Below is a small trained network, with its code and all its weights. Each question gives an input and a target symbol and asks what happens when units are switched off, that is, made to give their printed mean instead of their output.

import numpy as np


def w(rows, s, z=0):
    codes = np.array(rows[::2]) - 128.0
    scale = np.full(codes.shape[1], s)
    scale[-1] = z or s
    return codes * scale


def norm(h):
    return h / np.sqrt((h * h).mean(-1, keepdims=True) + 1e-5)


def softmax(a):
    e = np.exp(a - a.max(-1, keepdims=True))
    return e / e.sum(-1, keepdims=True)


def log_softmax(a):
    a = a - a.max(-1, keepdims=True)
    return a - np.log(np.exp(a).sum(-1, keepdims=True))


def net(x, mask):
    ids = ['ΔΞΠΣΦΨγεζητ'.index(c) for c in x.split()]
    T = len(ids)
    res = E[ids] + P[:T]
    u = 0
    for l in range(2):
        r = norm(res)
        for j in range(3):
            rows = slice(2 * j, 2 * j + 2)
            q, k, v = (r @ M[l][rows].T for M in (Q, K, V))
            z = softmax(np.where(np.tri(T) > 0, q @ k.T / 2**0.5, -1e9)) @ v
            o = O[l][rows]
            res = res + np.where(mask[u + j], z, o[:, -1]) @ o[:, :-1]
        u += 3
    return log_softmax(norm(res)[-1] @ U[:, :-1].T + U[:, -1])


Q, K, V, O = {}, {}, {}, {}
E = w([
[208,161,116,126,171],'Δ',
[217,158,107,144,179],'Ξ',
[245,141,67,174,167],'Π',
[253,160,64,142,129],'Σ',
[204,150,74,165,132],'Φ',
[210,151,50,182,124],'Ψ',
[204,152,39,195,126],'γ',
[179,211,171,87,197],'ε',
[38,77,68,151,197],'ζ',
[45,66,80,151,187],'η',
[97,83,25,38,110],'τ',
],0.0024)
P = w([
[221,113,3,108,210],'0',
[161,179,15,132,195],'1',
[123,207,25,137,194],'2',
[110,200,62,139,182],'3',
[109,190,94,135,171],'4',
[118,176,125,129,161],'5',
[123,163,154,116,150],'6',
[141,158,179,107,154],'7',
[168,150,193,96,151],'8',
],0.0028)
Q[0] = w([
[107,50,213,100,2],'0.h1',
[88,38,195,132,34],'0.h1',
[194,166,227,202,57],'0.h2',
[83,60,11,146,134],'0.h2',
[68,35,150,229,9],'0.h3',
[94,20,223,184,12],'0.h3',
],0.0051)
K[0] = w([
[248,124,51,216,204],'0.h1',
[195,129,36,204,184],'0.h1',
[240,206,64,176,151],'0.h2',
[14,10,25,54,120],'0.h2',
[232,164,17,179,129],'0.h3',
[254,146,46,170,133],'0.h3',
],0.0049)
V[0] = w([
[173,126,63,196,128],'0.h1',
[126,95,79,20,95],'0.h1',
[147,123,143,101,98],'0.h2',
[134,128,89,8,158],'0.h2',
[226,182,110,255,126],'0.h3',
[75,164,99,17,168],'0.h3',
],0.0042)
O[0] = w([
[158,63,189,145,46,230],'0.h1',
[84,154,62,49,32,125],'0.h1',
[105,180,106,129,90,82],'0.h2',
[39,107,100,114,113,245],'0.h2',
[168,88,254,191,87,248],'0.h3',
[128,101,30,135,111,254],'0.h3',
],0.0042,0.003)
Q[1] = w([
[189,196,13,127,206],'1.h1',
[208,195,16,161,215],'1.h1',
[253,122,225,239,156],'1.h2',
[12,156,140,42,86],'1.h2',
[64,141,60,72,156],'1.h3',
[79,147,55,149,89],'1.h3',
],0.005)
K[1] = w([
[17,66,186,64,136],'1.h1',
[17,88,194,61,135],'1.h1',
[187,234,252,94,195],'1.h2',
[100,2,62,213,91],'1.h2',
[227,124,114,198,154],'1.h3',
[206,77,160,191,76],'1.h3',
],0.0052)
V[1] = w([
[62,125,147,117,167],'1.h1',
[166,232,115,93,141],'1.h1',
[77,162,183,81,138],'1.h2',
[146,139,131,1,189],'1.h2',
[159,69,124,189,108],'1.h3',
[134,161,124,89,191],'1.h3',
],0.0047)
O[1] = w([
[30,80,216,92,90,38],'1.h1',
[237,254,102,59,109,101],'1.h1',
[197,177,44,137,144,1],'1.h2',
[82,201,84,234,173,114],'1.h2',
[96,178,82,77,171,253],'1.h3',
[118,95,201,126,127,113],'1.h3',
],0.0038,0.0031)
U = w([
[183,24,7,167,204,254],'Δ',
[163,122,170,116,192,228],'Ξ',
[165,183,234,78,165,114],'Π',
[192,206,243,30,83,99],'Σ',
[208,81,212,109,20,26],'Φ',
[205,101,207,130,17,9],'Ψ',
[191,102,229,165,11,16],'γ',
[234,253,92,227,230,83],'ε',
[13,53,184,176,154,9],'ζ',
[13,23,194,167,152,47],'η',
[42,229,16,11,48,74],'τ',
],0.0055,0.0052)

Each question gives the input, a string of symbols that net reads in full, and the target symbol t.
The units are the heads (2 rows each of Q, K, V and O). Each row of codes is followed by its name. A weight is (code - 128) times the scale printed after its matrix; where a second scale follows, it is the last column's (O and U).
mask holds one flag per head, layer by layer. A switched-off head (its flag False) gives its mean, the last column of its rows in O, instead of its output. The means were averaged over made-up inputs and are rounded, as every weight is.
A unit's drop is (log p(t) with every unit on - log p(t) with that unit switched off) / (log p(t) with every unit on - log p(t) with every unit switched off).
The circuit of an input: a set's keep is (log p(t) with only the set's units on - log p(t) with every unit switched off) / (log p(t) with every unit on - log p(t) with every unit switched off). Starting from all 6 units, units are removed one at a time, each time the one whose removal leaves the highest keep (on an exact tie, the one counted first), for as long as the keep stays at least 0.8.
units of the circuit, in order: the units of the circuit, biggest drop first
most important unit: the unit with the biggest drop
heads that matter: for each layer, one digit per head in row order, 1 if its drop is at least 0.15 and else 0, layers parted by /
drop when u is switched off: that unit's drop, to one decimal
input ε Σ ε ε ε ε ε Ξ Δ, target ε: most important unit -> 1.h2
input Φ Φ ζ γ ε τ ε Δ Ξ, target ε: heads that matter -> 000 / 010
input ε Φ τ η ε Ψ Φ τ, target τ: units of the circuit, in order -> 0.h3, 0.h1
input ε Ξ γ ε ε Ξ Σ, target ε: heads that matter -> 000 / 110
input ε τ Ξ Ξ, target τ: heads that matter -> 100 / 100
input Ψ ε ε Δ Ξ ε η τ τ, target τ: heads that matter -> 000 / 000
input Σ τ Σ, target τ: heads that matter -> 100 / 000
input Ξ ε γ ζ Ξ η Δ, target η: units of the circuit, in order -> 1.h1, 0.h3
input Ξ τ γ, target τ: units of the circuit, in order -> 0.h1, 0.h2
input Ψ Ψ Δ τ Δ Ξ, target τ: heads that matter -> 101 / 000
input τ ε ε Ξ Ξ ε τ γ, target τ: heads that matter -> 100 / 000
input Π Σ Δ ε τ η Φ, target τ: heads that matter -> 101 / 000
input τ Ξ τ Π η γ τ τ η, target τ: units of the circuit, in order -> 0.h1, 0.h3
input Δ Ξ Π γ Δ Φ τ ε, target τ: units of the circuit, in order -> 0.h3
input Ξ Φ ε Ψ τ Δ, target τ: drop when 0.h2 is switched off -> 0.0
input Ψ Ξ Σ γ ε Ξ Ξ ε, target ε: drop when 0.h1 is switched off -> 0.1
input ε Ψ ε γ ε γ Ξ, target ε: drop when 1.h2 is switched off -> 0.6
input γ γ Σ ε Δ ζ Δ τ Ψ, target τ: drop when 0.h1 is switched off -> 0.4
